Each row has a name. After each piece below comes the name of the row it's from, unless a question asks for something else. Each question is about the rows just above it. Places in a row count from 1.

[0.494 3.923 -2.262 -0.394 2.330 3.850] = Q_310
[0.989 -0.755 2.362 0.988 -0.290 -2.511] = Q_439
[0.060 2.330 8.374 0.350 -8.961 6.885] = Q_545
[-2.863 0.608 -1.122 3.047 0.084 -0.062] = Q_650
Among the named rows, does one hold [-2.863 0.608] next to each other, in this order?  yes
Shuffled Q_439 with one entry gone: [-2.511 2.362 0.989 -0.755 -0.290], missing  [0.988]
Row and place of [0.494] in the named rows:  Q_310, 1
Among the named rows, does one hold [2.362 0.989] next to each other, in this order?  no
Does one of the named rows hold [2.330 8.374 0.350 -8.961 6.885] side by side, in this order?  yes
Shuffled Q_545 with one entry gone: [8.374 0.350 -8.961 2.330 0.060], missing  [6.885]
How many entries does [0.494 3.923 -2.262 -0.394 2.330 3.850] have?  6

[1.340 -0.936 -0.693 0.762 1.570 1.192 -4.872 -2.154 -2.789] : Q_218
[3.511 0.676 1.984 -0.297 -2.219 0.480 4.622 -0.039 -0.797] : Q_313
[1.746 -0.396 1.043 -1.513 0.729 1.501 1.925 1.554 0.731] : Q_797
[-4.345 -1.061 -8.182 1.234 0.143 -6.531 0.451 3.188 8.718] : Q_397
[9.098 -1.959 3.834 2.519 -1.256 -6.503 -0.443 3.685 3.981] : Q_657
[9.098 -1.959 3.834 2.519 -1.256 8.111 4.875 -0.300 -2.567] : Q_295
[0.451 -1.061 0.451 1.234 0.143 -6.531 0.451 0.451 8.718] : Q_601
[-1.195 0.419 -3.228 1.164 -0.177 -2.883 -2.882 2.475 2.988] : Q_5
Where in the named rows is [-2.883]?  Q_5, 6
Does one of the named rows hold [1.501 1.925 1.554] side by side, in this order?  yes
Places of [0.451] in row Q_601:  1 3 7 8

[-2.932 -0.046 1.911 -0.324 -3.028 8.048 1.682 2.952 -3.360 2.951]  Q_315
[-2.988 -3.855 0.544 -4.412 -1.934 -1.934 0.544 -1.934 -1.934 6.639]  Q_887
[-2.988 -3.855 -1.820 -4.412 -1.934 2.097 0.544 1.351 0.761 3.640]  Q_433
[2.064 3.986 2.988 2.071 -1.396 -2.412 2.072 3.641 4.949 -0.168]  Q_621
At which places does Q_433 hold [0.544]?  7
Every place of [-1.934] in Q_887:  5 6 8 9
At which places does Q_621 hold [4.949]?  9
Row and place of [3.641] in the named rows:  Q_621, 8
Is [2.097 -1.934] printed in one of the named rows, side by side and in this order?  no
Shuffled Q_621 with one entry gone: [-0.168 4.949 -1.396 2.988 2.064 3.986 2.071 3.641 -2.412], missing  [2.072]
Shuffled Q_315 with one entry gone: [-3.360 -0.046 -2.932 -0.324 2.952 1.911 1.682 -3.028 8.048], missing  [2.951]

